Here is a tiny trained network, its code and every weight. The questions are about switching its units off for an input and a target symbol, where a switched-off unit gives its printed mean instead of its output.

import numpy as np


def w(rows, s, z=0):
    codes = np.array(rows[::2]) - 128.0
    scale = np.full(codes.shape[1], s)
    scale[-1] = z or s
    return codes * scale


def norm(h):
    return h / np.sqrt((h * h).mean(-1, keepdims=True) + 1e-5)


def f(y):
    return np.maximum(y, 0)


def softmax(a):
    e = np.exp(a - a.max(-1, keepdims=True))
    return e / e.sum(-1, keepdims=True)


def log_softmax(a):
    a = a - a.max(-1, keepdims=True)
    return a - np.log(np.exp(a).sum(-1, keepdims=True))


def net(x, mask):
    ids = ['ΛΞΠΦΨαβγεζηθμστω'.index(c) for c in x.split()]
    T = len(ids)
    res = E[ids] + P[:T]
    u = 0
    for l in range(2):
        q, k, v = (norm(res) @ M[l].T for M in (Q, K, V))
        z = softmax(np.where(np.tri(T) > 0, q @ k.T / 2**0.5, -1e9)) @ v
        res = res + np.where(mask[u], z, O[l][:, -1]) @ O[l][:, :-1]
        u += 1
        y = f(norm(res) @ A[l][:, :-1].T + A[l][:, -1])
        res = res + np.where(mask[u : u + 16], y, B[l][:, -1]) @ B[l][:, :-1]
        u += 16
    return log_softmax(norm(res)[-1] @ U[:, :-1].T + U[:, -1])


Q, K, V, O, A, B = {}, {}, {}, {}, {}, {}
E = w([
[134,146,120,149,215,130,198,124],'Λ',
[164,79,132,91,181,98,66,223],'Ξ',
[137,147,146,137,216,106,216,108],'Π',
[108,164,85,106,213,153,54,77],'Φ',
[103,112,143,106,210,110,201,149],'Ψ',
[106,146,98,89,239,156,146,116],'α',
[145,139,126,104,222,175,186,112],'β',
[88,123,129,85,229,116,171,137],'γ',
[145,90,196,100,163,165,92,8],'ε',
[82,45,242,83,163,185,160,93],'ζ',
[173,180,116,149,106,120,236,98],'η',
[255,144,117,159,108,123,108,117],'θ',
[123,222,84,138,125,194,199,190],'μ',
[215,105,110,141,89,69,200,139],'σ',
[86,15,31,150,104,106,174,124],'τ',
[70,144,24,117,135,41,104,79],'ω',
],0.0087)
P = w([
[145,127,140,222,235,123,144,116],'0',
[144,130,129,194,220,127,143,120],'1',
[150,131,125,170,210,127,143,119],'2',
[151,128,123,153,197,129,149,118],'3',
[149,128,124,134,186,126,154,126],'4',
[152,131,117,117,176,131,156,122],'5',
[155,129,122,104,162,131,163,120],'6',
[150,127,122,88,150,131,158,125],'7',
[150,129,125,76,137,127,157,126],'8',
[146,127,126,58,127,124,157,132],'9',
[148,125,124,44,113,126,148,135],'10',
[147,129,125,29,100,124,141,135],'11',
[153,128,122,16,89,126,137,138],'12',
[152,132,118,2,88,145,154,146],'13',
],0.0086)
Q[0] = w([
[54,95,173,208,114,146,83,145],'0.h1',
[82,170,90,230,9,85,123,144],'0.h1',
],0.011)
K[0] = w([
[157,147,125,218,174,110,151,128],'0.h1',
[136,108,154,213,244,121,101,127],'0.h1',
],0.011)
V[0] = w([
[129,216,63,138,98,13,137,95],'0.h1',
[101,2,60,131,107,72,111,81],'0.h1',
],0.0055)
O[0] = w([
[122,179,66,131,139,19,144,39,8],'0.h1',
[148,1,39,137,133,162,130,118,36],'0.h1',
],0.0059,0.0013)
A[0] = w([
[58,151,108,100,115,96,163,157,22],'0.n1',
[101,117,56,182,68,189,202,138,66],'0.n2',
[70,178,73,80,181,153,145,123,44],'0.n3',
[115,201,217,113,133,82,87,134,2],'0.n4',
[150,139,173,190,50,174,189,167,41],'0.n5',
[78,45,57,143,123,121,143,104,69],'0.n6',
[72,132,137,107,173,106,84,63,194],'0.n7',
[90,155,57,143,115,131,70,116,180],'0.n8',
[55,183,54,112,94,70,136,103,17],'0.n9',
[147,155,35,124,138,87,83,255,93],'0.n10',
[163,126,124,122,125,119,166,123,46],'0.n11',
[95,94,142,101,112,124,114,169,57],'0.n12',
[124,117,95,104,117,184,44,130,55],'0.n13',
[97,211,229,121,119,164,111,177,95],'0.n14',
[127,181,102,200,62,88,147,75,22],'0.n15',
[121,135,127,48,186,148,152,139,53],'0.n16',
],0.0069,0.0031)
B[0] = w([
[132,113,68,171,120,161,114,92,141],'0.n1',
[4,114,105,79,195,84,74,56,152],'0.n2',
[134,80,113,254,66,90,133,172,204],'0.n3',
[121,189,11,93,84,214,116,107,154],'0.n4',
[146,139,241,106,171,35,191,67,153],'0.n5',
[124,243,59,114,66,189,136,160,164],'0.n6',
[137,83,231,108,131,116,227,117,221],'0.n7',
[101,49,137,147,120,118,244,190,149],'0.n8',
[179,170,124,176,133,131,243,120,148],'0.n9',
[101,140,158,60,229,72,210,27,182],'0.n10',
[144,78,167,163,148,119,168,142,152],'0.n11',
[111,173,127,118,154,128,188,190,143],'0.n12',
[206,127,159,146,95,148,180,177,145],'0.n13',
[148,181,4,123,120,201,111,170,196],'0.n14',
[106,186,139,145,202,232,128,202,141],'0.n15',
[106,130,175,214,87,103,205,166,254],'0.n16',
],0.0049,0.0046)
Q[1] = w([
[26,98,209,126,195,112,1,107],'1.h1',
[123,161,49,164,47,35,26,134],'1.h1',
],0.0095)
K[1] = w([
[157,163,123,254,140,115,139,127],'1.h1',
[83,146,124,199,205,139,130,119],'1.h1',
],0.014)
V[1] = w([
[254,134,176,146,135,176,65,32],'1.h1',
[245,139,91,93,200,55,88,204],'1.h1',
],0.0062)
O[1] = w([
[177,120,134,116,11,135,114,125,254],'1.h1',
[153,131,101,96,130,71,81,181,206],'1.h1',
],0.012,0.0026)
A[1] = w([
[192,152,131,136,117,141,139,95,20],'1.n1',
[108,185,184,123,116,90,140,115,118],'1.n2',
[121,140,132,183,114,170,133,63,70],'1.n3',
[91,102,186,101,140,171,103,160,62],'1.n4',
[99,139,150,117,173,103,104,158,4],'1.n5',
[70,125,72,109,124,94,136,64,233],'1.n6',
[117,192,152,120,102,193,85,121,12],'1.n7',
[154,121,182,85,133,100,139,101,28],'1.n8',
[67,114,121,104,159,174,156,108,105],'1.n9',
[145,10,149,134,137,105,137,116,39],'1.n10',
[147,148,107,171,153,116,136,77,83],'1.n11',
[85,118,148,142,189,137,89,93,129],'1.n12',
[141,72,82,68,139,161,121,95,159],'1.n13',
[115,131,133,113,74,148,136,92,6],'1.n14',
[141,120,134,91,119,98,121,48,98],'1.n15',
[125,155,130,134,70,79,121,118,44],'1.n16',
],0.012,0.0037)
B[1] = w([
[60,122,100,81,95,109,101,160,255],'1.n1',
[112,120,148,41,99,92,82,116,230],'1.n2',
[105,131,136,53,107,114,172,124,229],'1.n3',
[254,149,162,163,207,142,176,144,186],'1.n4',
[82,148,154,152,56,126,155,130,203],'1.n5',
[187,104,91,160,176,195,152,51,230],'1.n6',
[99,197,90,148,51,172,154,229,170],'1.n7',
[166,140,138,160,128,103,210,156,251],'1.n8',
[151,78,144,57,131,142,69,107,237],'1.n9',
[98,137,49,82,97,163,175,195,253],'1.n10',
[151,110,145,129,111,193,59,92,207],'1.n11',
[97,119,72,131,6,90,91,117,193],'1.n12',
[68,101,105,173,120,144,111,113,246],'1.n13',
[94,156,135,175,191,100,51,78,231],'1.n14',
[133,165,60,208,104,91,158,154,226],'1.n15',
[119,121,100,200,148,132,40,108,186],'1.n16',
],0.0078,0.003)
U = w([
[79,254,112,52,140,182,90,136,221],'Λ',
[49,95,169,177,149,110,110,154,132],'Ξ',
[134,154,222,87,136,33,157,22,73],'Π',
[199,114,204,153,174,214,129,163,62],'Φ',
[181,91,185,71,95,205,209,143,70],'Ψ',
[122,102,38,130,178,145,156,38,170],'α',
[105,115,142,167,159,124,131,123,28],'β',
[118,188,130,188,170,177,132,165,9],'γ',
[110,131,168,214,151,128,92,117,86],'ε',
[181,144,49,90,169,59,176,195,103],'ζ',
[143,148,179,211,169,120,104,111,158],'η',
[233,78,138,127,91,102,47,137,189],'θ',
[113,144,93,170,15,138,179,109,196],'μ',
[47,45,59,66,132,167,57,115,238],'σ',
[140,101,144,124,151,127,38,158,196],'τ',
[26,86,176,149,152,103,132,165,79],'ω',
],0.0069,0.0015)

Each question gives the input, a string of symbols that net reads in full, and the target symbol t.
The units are the heads (2 rows each of Q, K, V and O) and the neurons (one row each of A and B). Each row of codes is followed by its name. A weight is (code - 128) times the scale printed after its matrix; where a second scale follows, it is the last column's (O, A, B and U).
mask holds one flag per unit, layer by layer, with each layer's heads first. A switched-off unit (its flag False) gives its mean, the last column of its rows in O or B, instead of its output. The means were averaged over made-up inputs and are rounded, as every weight is.
A unit's drop is (log p(t) with every unit on - log p(t) with that unit switched off) / (log p(t) with every unit on - log p(t) with every unit switched off).
The circuit of an input: a set's keep is (log p(t) with only the set's units on - log p(t) with every unit switched off) / (log p(t) with every unit on - log p(t) with every unit switched off). Starting from the 12 units with the biggest drops (on a tie, the unit counted first), units are removed one at a time, each time the one whose removal leaves the highest keep (on an exact tie, the one counted first), for as long as the keep stays at least 0.8.
circuit, biggest first: the units of the circuit, biggest drop first
unit that matters most: the unit with the biggest drop
k most important neurons: the k neurons with the biggest drops, biggest first
k most important neurons of layer l: the k neurons of layer l with the biggest drops, biggest first
input η Λ γ μ ζ ω θ μ σ ω γ Λ, target α: circuit, biggest first -> [0.h1; 1.n6]
input μ σ Λ Ξ α ε Φ Ξ ω ε, target α: circuit, biggest first -> [0.h1]
input ζ ζ α ε Ξ γ γ ε Ξ σ ε ω, target α: 2 most important neurons -> [1.n6; 0.n10]
input ε σ Π θ Π β, target μ: circuit, biggest first -> [1.h1; 0.n7; 0.n3]
input α σ σ Ξ β γ ε ε γ ζ τ β β, target σ: circuit, biggest first -> [0.h1; 1.n13]
input ε τ Π Π η Ξ, target Π: circuit, biggest first -> [0.h1; 0.n10]
input ε γ σ θ Φ ε τ θ θ μ Π, target Λ: circuit, biggest first -> [0.h1; 0.n4]
input Ψ Λ ε Φ ζ ε β μ ε γ γ, target μ: 2 most important neurons -> [0.n3; 0.n16]
input ζ θ Ξ Ξ η σ Ξ Ψ Λ ζ, target Φ: circuit, biggest first -> [1.n4; 0.h1]
input α α γ μ ε μ α ε γ β Λ Λ β, target μ: circuit, biggest first -> [0.n16; 1.h1; 0.n3]
input γ Λ σ σ τ, target α: 2 most important neurons -> [1.n6; 0.n6]
input Λ Ξ ε, target Ψ: 3 most important neurons of layer 1 -> [1.n3; 1.n4; 1.n12]
input Λ β Ψ α Π Π, target Π: circuit, biggest first -> [0.h1; 1.n2; 1.n10]
input α Φ Ψ μ, target Λ: most important neuron of layer 0 -> [0.n5]
input Λ Λ ζ Π ε Λ, target Ψ: circuit, biggest first -> [1.h1; 0.h1]
input Π ε μ μ γ ε ε θ η μ Ψ α Φ, target μ: circuit, biggest first -> [0.n3; 0.n16]
input η τ Ξ Λ ζ Ξ ζ η Π γ, target Π: circuit, biggest first -> [0.h1; 1.n10]
input ζ Φ Ξ Ξ σ η Π Π, target Π: circuit, biggest first -> [0.h1; 1.n2]
input Π α Ψ η α ζ ε ζ τ η Ψ ε η ε, target Π: 2 most important neurons -> [0.n7; 1.n14]
input ζ μ ζ η α Ξ Ξ Φ, target ζ: circuit, biggest first -> [1.h1]
input Ξ η Ξ Ξ Ξ α Λ τ Λ Ψ, target α: 2 most important neurons -> [1.n6; 0.n6]
input τ μ ε Ψ μ θ β Φ γ Π μ ζ, target Λ: circuit, biggest first -> [0.h1; 0.n14]
input η γ Λ γ, target ω: 2 most important neurons of layer 0 -> [0.n3; 0.n10]
input Λ η μ Λ σ ε η ζ μ Ξ Ψ ω ε, target α: 2 most important neurons of layer 1 -> [1.n6; 1.n14]
input Φ α θ ζ μ, target Λ: 3 most important neurons -> [0.n14; 0.n7; 0.n2]
input Ξ Ξ ω τ ε γ, target μ: 2 most important neurons -> [0.n16; 0.n6]
input μ α ε α Λ τ ε θ Π ε Φ, target μ: unit that matters most -> 1.h1
input Ξ ε τ η, target α: 2 most important neurons -> [0.n2; 1.n6]
input ε θ ε ε β β α η μ Π, target Λ: 2 most important neurons of layer 0 -> [0.n4; 0.n14]
input θ Λ Ξ ε θ Φ Π μ γ, target Λ: 2 most important neurons of layer 0 -> [0.n4; 0.n14]
